Below is a small trained network, with its code and all its weights. Each question gives an input and a target symbol and asks what happens when units are switched off, that is, made to give their printed mean instead of their output.

import numpy as np


def w(rows, s, z=0):
    codes = np.array(rows[::2]) - 128.0
    scale = np.full(codes.shape[1], s)
    scale[-1] = z or s
    return codes * scale


def f(y):
    return y / 2 * (1 + np.tanh(0.7978845608 * (y + 0.044715 * y**3)))


def softmax(a):
    e = np.exp(a - a.max(-1, keepdims=True))
    return e / e.sum(-1, keepdims=True)


def log_softmax(a):
    a = a - a.max(-1, keepdims=True)
    return a - np.log(np.exp(a).sum(-1, keepdims=True))


def net(x, mask):
    ids = ['βθλξπστ'.index(c) for c in x.split()]
    T = len(ids)
    res = E[ids] + P[:T]
    u = 0
    for l in range(3):
        q, k, v = (res @ M[l].T for M in (Q, K, V))
        z = softmax(np.where(np.tri(T) > 0, q @ k.T / 4**0.5, -1e9)) @ v
        res = res + np.where(mask[u], z, O[l][:, -1]) @ O[l][:, :-1]
        u += 1
        y = f(res @ A[l][:, :-1].T + A[l][:, -1])
        res = res + np.where(mask[u : u + 4], y, B[l][:, -1]) @ B[l][:, :-1]
        u += 4
    return log_softmax(res[-1] @ U[:, :-1].T + U[:, -1])


Q, K, V, O, A, B = {}, {}, {}, {}, {}, {}
E = w([
[139,40,113,100,146,151,111],'β',
[178,178,183,91,187,82,106],'θ',
[131,107,133,123,95,103,32],'λ',
[82,79,109,134,174,121,191],'ξ',
[145,123,144,136,2,128,194],'π',
[196,186,119,111,145,143,120],'σ',
[132,145,80,161,154,141,88],'τ',
],0.023)
P = w([
[139,144,147,204,95,83,185],'0',
[110,178,176,147,96,167,151],'1',
[155,130,118,172,108,41,184],'2',
[87,189,189,99,89,204,119],'3',
[158,95,91,141,116,12,161],'4',
[59,202,175,53,99,227,90],'5',
[129,83,49,70,133,5,108],'6',
[70,134,216,68,122,234,44],'7',
[128,16,137,79,186,92,39],'8',
],0.011)
Q[0] = w([
[44,123,236,119,159,224,79],'L0H0',
[52,95,127,218,40,128,209],'L0H0',
[88,97,132,113,236,93,146],'L0H0',
[77,244,104,179,93,169,119],'L0H0',
],0.011)
K[0] = w([
[69,187,141,110,135,252,111],'L0H0',
[156,129,176,194,153,140,131],'L0H0',
[162,132,33,154,104,156,126],'L0H0',
[105,103,219,128,107,145,126],'L0H0',
],0.017)
V[0] = w([
[170,138,2,22,131,180,162],'L0H0',
[110,159,136,102,34,58,126],'L0H0',
[100,119,197,130,149,102,106],'L0H0',
[120,194,99,185,112,144,125],'L0H0',
],0.0073)
O[0] = w([
[146,89,176,186,168,128,126,165],'L0H0',
[68,94,124,135,29,87,36,252],'L0H0',
[108,118,93,1,97,131,105,109],'L0H0',
[105,86,116,97,96,137,139,142],'L0H0',
],0.0088,0.0029)
A[0] = w([
[30,96,74,150,228,138,164,38],'L0N0',
[254,106,36,61,192,126,93,160],'L0N1',
[70,170,169,174,20,170,196,1],'L0N2',
[33,18,109,113,47,108,133,95],'L0N3',
],0.0058,0.0048)
B[0] = w([
[84,114,166,119,90,109,165,144],'L0N0',
[167,76,88,102,94,155,203,254],'L0N1',
[138,125,138,22,197,120,91,175],'L0N2',
[209,2,233,173,198,178,192,217],'L0N3',
],0.0069,0.0048)
Q[1] = w([
[33,242,120,215,173,17,155],'L1H0',
[143,103,50,107,123,59,113],'L1H0',
[18,137,119,111,74,118,148],'L1H0',
[82,191,97,149,100,123,2],'L1H0',
],0.0086)
K[1] = w([
[156,163,126,188,20,143,173],'L1H0',
[173,99,105,148,89,8,143],'L1H0',
[109,127,198,113,103,134,209],'L1H0',
[141,151,155,119,75,140,74],'L1H0',
],0.013)
V[1] = w([
[112,73,101,133,103,170,131],'L1H0',
[135,215,254,83,125,47,169],'L1H0',
[171,135,194,80,204,59,116],'L1H0',
[12,111,186,86,233,25,107],'L1H0',
],0.0061)
O[1] = w([
[87,225,156,104,108,98,68,127],'L1H0',
[221,45,87,202,84,254,96,208],'L1H0',
[178,133,78,68,51,121,107,253],'L1H0',
[101,194,33,124,34,189,225,81],'L1H0',
],0.0093,0.0034)
A[1] = w([
[117,106,178,142,121,100,66,73],'L1N0',
[70,7,224,145,116,152,165,4],'L1N1',
[48,142,28,205,167,145,109,135],'L1N2',
[109,148,3,185,232,155,85,67],'L1N3',
],0.0061,0.0037)
B[1] = w([
[128,67,115,128,110,190,115,228],'L1N0',
[154,168,152,155,110,156,159,254],'L1N1',
[201,164,142,154,84,118,179,136],'L1N2',
[249,108,159,66,130,171,144,113],'L1N3',
],0.012,0.0026)
Q[2] = w([
[137,98,48,154,139,59,160],'L2H0',
[154,144,180,131,162,139,182],'L2H0',
[160,179,76,126,170,96,127],'L2H0',
[101,8,137,120,116,86,121],'L2H0',
],0.014)
K[2] = w([
[162,59,72,217,95,3,158],'L2H0',
[103,165,89,165,246,152,138],'L2H0',
[51,26,47,94,148,60,165],'L2H0',
[237,187,176,84,87,12,118],'L2H0',
],0.0064)
V[2] = w([
[53,1,63,142,168,141,103],'L2H0',
[152,122,148,44,121,133,48],'L2H0',
[102,44,129,129,100,71,181],'L2H0',
[41,58,122,126,94,114,226],'L2H0',
],0.0052)
O[2] = w([
[195,185,180,165,152,146,105,2],'L2H0',
[176,224,16,129,147,72,117,214],'L2H0',
[85,175,120,97,108,196,120,172],'L2H0',
[179,112,254,165,57,135,104,62],'L2H0',
],0.008,0.0032)
A[2] = w([
[190,128,136,89,160,44,1,89],'L2N0',
[121,155,73,177,186,90,106,191],'L2N1',
[17,89,82,104,107,112,131,4],'L2N2',
[133,219,201,109,215,99,218,159],'L2N3',
],0.0084,0.0031)
B[2] = w([
[105,153,106,176,174,211,128,254],'L2N0',
[101,77,163,124,128,91,185,173],'L2N1',
[202,125,155,183,112,195,138,141],'L2N2',
[176,124,101,151,117,5,86,176],'L2N3',
],0.014,0.011)
U = w([
[55,82,90,85,95,110,115,253],'β',
[148,115,49,92,80,179,150,103],'θ',
[58,102,68,208,47,178,59,128],'λ',
[74,253,103,175,65,193,231,215],'ξ',
[167,100,165,124,105,194,114,67],'π',
[113,99,100,141,172,216,186,94],'σ',
[188,194,117,193,92,173,140,30],'τ',
],0.006,0.0056)

Each question gives the input, a string of symbols that net reads in full, and the target symbol t.
The units are the heads (4 rows each of Q, K, V and O) and the neurons (one row each of A and B). Each row of codes is followed by its name. A weight is (code - 128) times the scale printed after its matrix; where a second scale follows, it is the last column's (O, A, B and U).
mask holds one flag per unit, layer by layer, with each layer's heads first. A switched-off unit (its flag False) gives its mean, the last column of its rows in O or B, instead of its output. The means were averaged over made-up inputs and are rounded, as every weight is.
A unit's drop is (log p(t) with every unit on - log p(t) with that unit switched off) / (log p(t) with every unit on - log p(t) with every unit switched off).
The circuit of an input: a set's keep is (log p(t) with only the set's units on - log p(t) with every unit switched off) / (log p(t) with every unit on - log p(t) with every unit switched off). Starting from the 12 units with the biggest drops (on a tie, the unit counted first), units are removed one at a time, each time the one whose removal leaves the highest keep (on an exact tie, the one counted first), for as long as the keep stays at least 0.8.
circuit, biggest first: the units of the circuit, biggest drop first
most important unit: the unit with the biggest drop
k most important neurons: the k neurons with the biggest drops, biggest first
k most important neurons of layer l: the k neurons of layer l with the biggest drops, biggest first
input π β σ π, target β: most important unit -> L0N2
input σ π τ θ λ β, target β: circuit, biggest first -> [L1H0 L2H0]
input σ π θ β, target β: circuit, biggest first -> [L1H0 L2N0]
input σ β σ σ, target τ: circuit, biggest first -> [L0H0 L2N3 L2H0]
input σ σ π, target π: circuit, biggest first -> [L0N3 L0H0 L1H0]
input π σ σ σ τ, target σ: 3 most important neurons of layer 2 -> [L2N0 L2N3 L2N1]
input σ ξ σ τ σ ξ σ τ π, target ξ: 2 most important neurons -> [L1N1 L0N1]
input σ θ σ σ, target θ: circuit, biggest first -> [L0H0 L1H0 L2H0]
input θ σ ξ π θ, target π: circuit, biggest first -> [L2H0 L1H0]
input σ σ σ π θ σ ξ π τ, target π: circuit, biggest first -> [L2H0 L0H0 L1H0 L1N3]
input π θ τ σ σ, target β: circuit, biggest first -> [L1H0 L2N3 L0H0]
input τ σ σ λ π, target π: circuit, biggest first -> [L0N3 L0H0 L0N2]
input θ ξ θ σ, target π: 2 most important neurons -> [L0N0 L2N0]
input σ β σ τ θ σ σ ξ, target ξ: circuit, biggest first -> [L1H0]
input θ λ σ θ β θ σ, target τ: 3 most important neurons -> [L2N3 L0N1 L2N0]
input ξ σ τ, target π: 2 most important neurons -> [L1N3 L0N3]
input σ θ β σ θ π, target θ: circuit, biggest first -> [L0H0 L1H0]
input λ β θ θ β σ, target θ: circuit, biggest first -> [L1H0 L0H0 L2H0]
input π β σ θ π τ, target θ: 3 most important neurons -> [L1N3 L1N2 L2N0]
input ξ π σ, target π: circuit, biggest first -> [L2H0 L1H0]
input σ β λ σ θ, target ξ: circuit, biggest first -> [L0H0 L2N0 L2H0 L0N3]
input π λ σ λ β θ σ θ, target θ: circuit, biggest first -> [L1H0]
input σ σ σ β σ θ π τ, target θ: 4 most important neurons -> [L0N3 L1N3 L2N0 L1N1]
input θ ξ π β τ β π π, target β: 2 most important neurons of layer 0 -> [L0N3 L0N2]
input π σ θ σ ξ π π ξ, target ξ: 2 most important neurons -> [L0N0 L0N1]
input σ λ π τ, target ξ: 2 most important neurons of layer 2 -> [L2N3 L2N0]
input π σ σ θ β β λ τ, target τ: most important unit -> L1N3
input ξ π θ τ σ θ, target β: 2 most important neurons -> [L1N2 L2N3]
input β θ β ξ ξ τ θ θ, target β: 2 most important neurons of layer 1 -> [L1N2 L1N3]
